The symbols move the states like this.
ξ: z437->z331, z848->z795, z243->z401, z764->z243, z366->z271, z169->z814, z41->z761, z838->z599, z845->z432, z900->z96, z581->z384, z795->z61, z287->z202, z698->z403, z618->z844, z744->z366, z478->z995, z235->z980, z271->z744, z621->z45, z345->z698, z386->z934, z96->z666, z995->z557, z192->z825, z45->z766, z886->z29, z881->z838, z599->z881, z384->z76, z814->z665, z761->z520, z504->z963, z76->z581, z468->z437, z490->z221, z466->z610, z666->z900, z175->z466, z140->z439, z122->z386, z403->z345, z829->z618, z665->z169, z793->z504, z934->z122, z610->z175, z202->z967, z61->z848, z520->z41, z557->z478, z632->z140, z331->z468, z967->z287, z980->z870, z29->z357, z439->z632, z432->z113, z683->z420, z221->z54, z766->z621, z870->z235, z798->z192, z113->z845, z357->z886, z955->z683, z401->z764, z844->z829, z54->z490, z825->z798, z420->z955, z963->z793
θ: z437->z766, z848->z401, z366->z610, z169->z331, z41->z235, z838->z963, z900->z632, z581->z478, z795->z764, z287->z845, z698->z386, z618->z345, z744->z466, z478->z848, z235->z666, z271->z175, z621->z490, z345->z122, z96->z140, z995->z795, z192->z366, z45->z221, z886->z192, z881->z504, z599->z793, z384->z995, z814->z468, z761->z980, z504->z967, z76->z557, z468->z45, z666->z439, z403->z934, z829->z403, z665->z437, z793->z202, z202->z432, z61->z243, z520->z870, z557->z61, z331->z621, z967->z113, z980->z900, z29->z825, z683->z829, z766->z54, z870->z96, z798->z744, z357->z798, z955->z844, z844->z698, z825->z271, z420->z618, z963->z287
ζ: z437->z665, z848->z478, z243->z61, z764->z795, z366->z192, z845->z287, z900->z980, z795->z995, z287->z963, z698->z844, z618->z420, z744->z798, z478->z581, z235->z41, z271->z825, z621->z331, z345->z618, z386->z698, z96->z870, z995->z384, z192->z886, z45->z468, z504->z881, z468->z814, z490->z621, z466->z744, z666->z235, z175->z271, z140->z96, z122->z345, z403->z829, z829->z683, z793->z599, z934->z403, z610->z366, z202->z793, z61->z557, z557->z76, z632->z900, z331->z169, z967->z504, z980->z761, z439->z666, z432->z202, z221->z45, z766->z437, z870->z520, z798->z357, z113->z967, z401->z848, z844->z955, z54->z766, z825->z29, z963->z838
ψ: z437->z557, z366->z900, z169->z581, z41->z420, z838->z665, z845->z54, z900->z698, z287->z766, z744->z666, z235->z618, z271->z96, z621->z848, z96->z403, z192->z980, z45->z795, z886->z761, z881->z814, z599->z169, z814->z384, z761->z955, z504->z468, z468->z995, z490->z401, z466->z439, z666->z345, z175->z140, z140->z934, z665->z76, z793->z331, z610->z632, z202->z621, z520->z683, z632->z386, z331->z478, z967->z45, z980->z844, z29->z520, z439->z122, z432->z490, z221->z764, z766->z61, z870->z829, z798->z235, z113->z221, z357->z41, z54->z243, z825->z870, z963->z437
π: z437->z963, z848->z621, z243->z54, z764->z221, z169->z599, z41->z357, z900->z366, z581->z169, z795->z45, z698->z900, z618->z235, z478->z331, z235->z798, z621->z202, z345->z666, z386->z632, z96->z271, z995->z468, z45->z967, z384->z814, z814->z881, z761->z886, z76->z665, z468->z504, z490->z432, z666->z744, z140->z175, z122->z439, z403->z96, z829->z870, z665->z838, z934->z140, z61->z766, z520->z29, z557->z437, z632->z610, z331->z793, z980->z192, z439->z466, z683->z520, z221->z113, z766->z287, z870->z825, z955->z761, z401->z490, z844->z980, z54->z845, z420->z41
α: z437->z980, z848->z403, z243->z386, z764->z122, z366->z287, z169->z520, z41->z814, z838->z886, z845->z610, z900->z766, z581->z683, z795->z345, z287->z366, z698->z61, z618->z995, z744->z967, z478->z829, z235->z468, z271->z202, z621->z96, z345->z795, z386->z243, z96->z621, z995->z618, z192->z963, z45->z666, z886->z838, z881->z357, z599->z29, z384->z420, z814->z41, z761->z665, z504->z798, z76->z955, z468->z235, z490->z140, z466->z113, z666->z45, z175->z432, z140->z490, z122->z764, z403->z848, z829->z478, z665->z761, z793->z825, z934->z401, z610->z845, z202->z271, z61->z698, z520->z169, z557->z844, z632->z54, z331->z870, z967->z744, z980->z437, z29->z599, z439->z221, z432->z175, z683->z581, z221->z439, z766->z900, z870->z331, z798->z504, z113->z466, z357->z881, z955->z76, z401->z934, z844->z557, z54->z632, z825->z793, z420->z384, z963->z192

The rows follow the links: the fewer symbols apart two states are, the more alike their rows tend to be.

Each row is also shifted at random along 5 hidden directions that mean nothing.

Some states, each with a row of numbers:
z934: [-5,-3,10,-12,8,0,3,-14,6,14,17,6,-13,10,-13,2,-10,2,10,7,-9,1,-16,-14,22,0,15,-7,-6,4,29,19,-1,18,1,-7,-20,-6]
z140: [35,10,-14,2,-15,-12,0,3,6,-16,6,6,5,-12,-3,-19,5,1,-4,6,-4,11,-6,16,12,-1,6,-11,-12,8,17,11,5,-14,17,-15,-5,0]
z995: [-21,19,-10,1,-8,7,-9,2,2,10,-10,1,-3,4,-4,1,-6,-8,15,-7,1,-1,5,-9,-12,-15,6,-11,-2,5,-9,-3,-12,4,4,11,13,-6]
z886: [-57,-5,16,-10,4,16,14,-6,-1,0,-14,2,10,29,-5,2,-4,-7,-13,-20,-7,5,7,3,7,17,-12,29,19,-15,9,12,3,-4,-3,-5,8,-15]
z793: [-39,-13,23,1,14,16,-2,-19,-9,31,20,-4,4,15,21,31,-14,-13,2,4,-11,0,-9,-19,5,1,-3,18,22,1,-5,4,-12,11,-22,6,-3,11]
z814: [-8,-2,-16,5,-12,29,-12,6,-4,1,-10,-7,13,-9,27,5,-23,-24,3,-3,-3,-8,29,14,-6,2,-3,-1,24,1,-43,-12,-16,-4,9,4,13,6]
z490: [-43,5,-8,-2,0,-5,6,-4,7,15,3,-1,4,-20,11,7,4,-16,4,13,1,20,-8,9,-13,-1,8,-5,-9,5,-3,3,3,-17,17,-7,0,-4]
z243: [17,25,3,-7,-28,13,5,-7,5,27,7,6,2,13,-14,-11,-3,-12,3,-3,2,14,-4,14,11,-11,11,-6,-10,14,25,-3,-12,2,35,10,5,-19]
z54: [46,-22,-5,6,-5,-4,-7,-2,3,4,3,-10,8,-21,10,4,-2,-2,-4,9,14,8,-1,18,-1,6,-9,-9,-5,4,-8,-19,1,1,4,4,-25,9]
z848: [-26,15,-3,7,-6,-13,4,8,12,17,-2,6,3,8,-5,13,5,-12,15,3,2,11,-8,-2,-1,-9,-1,-3,9,21,8,1,8,-11,21,-2,5,-7]
z829: [22,22,-9,-8,12,13,8,-7,-18,0,20,13,-15,5,-10,-22,-14,11,25,-1,-23,-8,-10,-8,15,-18,40,-29,-37,24,5,11,-31,10,-15,2,1,-8]
z96: [0,14,-10,-8,-1,-12,11,5,3,-7,2,7,10,-7,0,-18,-3,-19,-1,-1,-7,11,-4,7,9,1,8,-4,-4,6,13,14,-8,-22,18,-19,7,2]
z432: [-20,17,1,0,-7,-4,4,-18,3,18,15,3,11,-4,6,-2,0,-7,1,14,-1,16,-17,-1,-6,-10,13,-8,-17,2,-1,7,-7,-5,10,2,2,-2]
z384: [-7,1,1,1,-7,18,-13,1,-8,9,2,-5,-11,7,3,3,-18,-2,16,-7,-5,-10,9,-8,1,-11,7,-7,4,7,-21,-3,-12,15,-9,8,6,-10]
z967: [4,5,21,-2,-26,16,-14,-17,-1,21,9,-2,5,9,4,18,-9,-10,-12,10,-4,6,-3,-8,7,-2,-14,20,21,-6,20,0,-8,6,5,4,15,10]
z386: [-11,-11,3,-17,14,2,4,-3,14,6,-2,-6,-5,4,-12,-6,-7,-7,3,10,7,4,-16,-4,8,9,9,-10,-20,1,11,6,-2,12,-6,1,-22,-14]
z331: [-32,4,-3,5,-7,-4,6,2,3,13,-2,-2,14,8,10,12,8,-9,5,-5,4,0,5,7,4,-9,-12,15,24,10,11,-1,-1,-21,20,-1,10,3]
z366: [-30,-14,16,-12,17,4,10,-16,2,-5,7,0,2,6,-11,-1,-9,-5,-14,1,-4,-1,-12,-11,3,20,3,19,-6,-14,11,12,-10,12,-23,4,-14,0]
z468: [-37,19,-18,4,-14,-7,-2,7,-3,-4,-9,5,-4,-17,3,0,10,3,2,1,5,-11,4,-10,-14,-9,0,-4,-15,-2,-6,-6,-12,-5,12,7,18,-3]
z844: [-17,-16,19,-15,16,27,8,-13,3,19,0,-3,-8,28,-16,13,-30,-5,4,-19,0,-7,-1,-15,26,11,-1,18,15,2,29,7,-7,26,-10,3,-11,-13]
z403: [-37,1,-8,12,16,-22,1,21,23,0,-27,3,4,5,-12,10,11,-22,6,-9,1,6,4,2,-4,17,-5,8,26,3,3,14,31,-19,10,-19,-2,-7]
z838: [31,-21,12,5,1,14,2,-8,-18,1,5,-11,13,12,16,10,-13,5,-3,-1,0,-2,10,8,-3,2,-8,8,17,-10,-20,-21,-3,7,-20,14,-4,8]
z76: [16,-21,-8,17,12,-17,-3,20,-8,-14,-22,-7,-3,-3,2,16,24,13,1,-6,14,-15,7,11,-13,11,-16,-3,9,-1,-28,-26,30,-2,-14,15,-9,-8]
z980: [-30,-15,9,-16,3,17,15,-6,8,5,-6,4,1,17,-1,-4,-14,-11,-10,-23,-7,1,5,-5,17,16,-7,25,12,2,33,1,-15,9,2,-3,2,-7]
z618: [-9,17,-8,-16,8,7,-6,-2,-5,-7,2,6,-25,-1,-15,-7,-8,11,10,-9,-5,-21,-2,-26,4,-7,20,-16,-26,5,12,14,-14,23,-13,3,4,-9]
z175: [-22,-4,1,-3,11,28,13,-8,6,-1,14,-2,10,-17,17,-7,-37,-28,-2,22,-16,21,-5,4,-6,7,24,-15,-14,-11,-32,18,-16,2,-17,-10,-16,-5]

Where do the symbols, taken in turn from left to right, take each start?
Answer with the state's name.
[7,-4,2,-7,-4,19,3,-16,-2,37,26,-7,7,4,18,13,-24,-16,12,12,-6,4,-6,-2,16,-15,3,3,8,19,15,-7,-27,4,9,-3,-5,12]
ψ π ξ => z45
[-9,8,-2,6,2,-7,4,4,2,22,-4,1,3,16,-1,13,7,-5,19,-1,-3,1,1,2,6,-12,7,3,10,16,5,-4,-2,-13,10,3,13,-1]
α θ ξ => z345
[11,-2,5,-10,-16,27,8,-16,-3,29,12,-2,12,0,11,-4,-33,-26,4,0,-8,6,3,11,4,-9,6,-2,-12,14,4,-17,-40,12,7,15,2,-5]
ξ ζ π ψ => z331
[-10,34,-1,-12,-28,13,13,-6,-8,29,3,12,6,24,-18,-13,4,-7,7,-17,1,5,3,10,10,-22,16,-5,-17,22,22,-9,-31,-4,20,20,32,-19]
α π θ ζ => z980
[18,6,-2,0,-4,17,-13,3,4,0,-12,7,-5,21,-3,2,-14,-4,-6,-15,-5,-10,22,5,22,6,-2,9,32,3,1,3,0,6,4,-7,17,-2]
ξ ξ θ ζ ξ => z420
[-26,6,22,-19,0,-9,15,-20,-14,14,14,6,-2,-2,-9,-4,7,9,-3,4,7,3,-20,-13,-5,-14,1,6,-31,-4,20,-4,-12,16,-10,20,-2,-6]
θ ξ ξ α => z466
[20,-20,-9,12,9,-16,-14,14,10,-27,-25,-6,-8,-11,1,16,12,14,-13,-5,12,-23,12,-8,-4,21,-28,13,29,-17,-4,4,20,2,-2,-15,-5,13]
α ζ ψ π => z814
[17,-13,-5,9,-3,-15,0,14,-2,-1,-15,-1,12,1,8,11,18,3,-5,-16,15,-6,10,15,-4,0,-19,13,14,-1,5,-26,12,-9,11,9,-4,6]
ψ ξ α θ α => z848
[3,29,14,-6,-19,-12,3,-22,-4,24,13,5,10,16,-2,1,11,-1,-7,4,-5,12,-12,6,22,-22,-4,16,5,10,42,-3,-7,-21,25,8,27,3]
α ζ α θ ψ => z621
[24,-9,5,-5,-3,19,-11,-14,-26,2,23,-6,-1,-1,12,7,-12,19,0,9,-5,-21,3,-7,0,-11,7,-4,1,-5,-20,-4,-17,22,-26,14,3,11]
ψ π α => z357
[17,3,-5,7,5,-30,-8,4,-1,5,6,-1,-11,-8,-11,0,25,12,9,14,12,0,-18,3,-8,-5,2,-18,-11,14,6,-12,18,-2,10,4,-14,-3]
α α ζ => z848
[3,-34,4,4,6,4,-5,6,-1,7,-8,-9,13,14,13,24,-9,-8,-2,-14,5,-7,22,17,-4,16,-26,22,43,-3,-12,-20,11,4,-7,0,-8,3]
π θ θ ξ ζ => z793
[-12,3,-8,4,5,-9,6,20,18,-13,-37,-2,6,-6,-21,-3,4,-26,-5,-14,10,9,4,15,-13,18,-1,-2,2,3,-6,6,7,-7,6,-9,-12,-14]
ξ ξ α θ => z764
[35,-27,-7,19,19,14,-3,11,5,4,-12,-16,5,-24,11,14,-23,-29,12,8,12,-6,0,16,-25,16,-6,-13,1,4,-56,-22,-2,3,-28,17,-32,8]
ζ α π π α => z963
[5,17,-5,2,-22,27,-5,-12,4,11,14,1,11,-20,13,-12,-31,-30,-8,20,-14,19,1,5,-20,-15,15,-21,-18,1,-37,-3,-29,-3,3,10,10,7]
ζ α θ α => z113
[46,-11,1,-9,-4,7,9,-6,-3,-8,4,-1,5,4,-10,-12,-20,1,-9,-14,-4,3,2,16,17,1,-2,0,-7,7,20,-7,-18,6,4,-2,-7,8]
ψ ζ π ψ => z844
[-42,12,-12,8,-12,3,1,16,4,5,-20,4,23,9,20,3,4,-12,9,-11,-7,13,21,17,-5,-5,-5,9,23,0,-16,-10,3,-28,20,-5,25,-3]
α α θ => z331
[-51,12,-2,-1,13,-4,13,5,5,-10,-8,2,15,-11,-1,-12,2,-17,-14,8,-8,21,-7,4,-17,9,8,-3,-15,-5,-23,25,1,-20,-5,-10,7,7]
ξ ξ ξ ψ ξ => z666
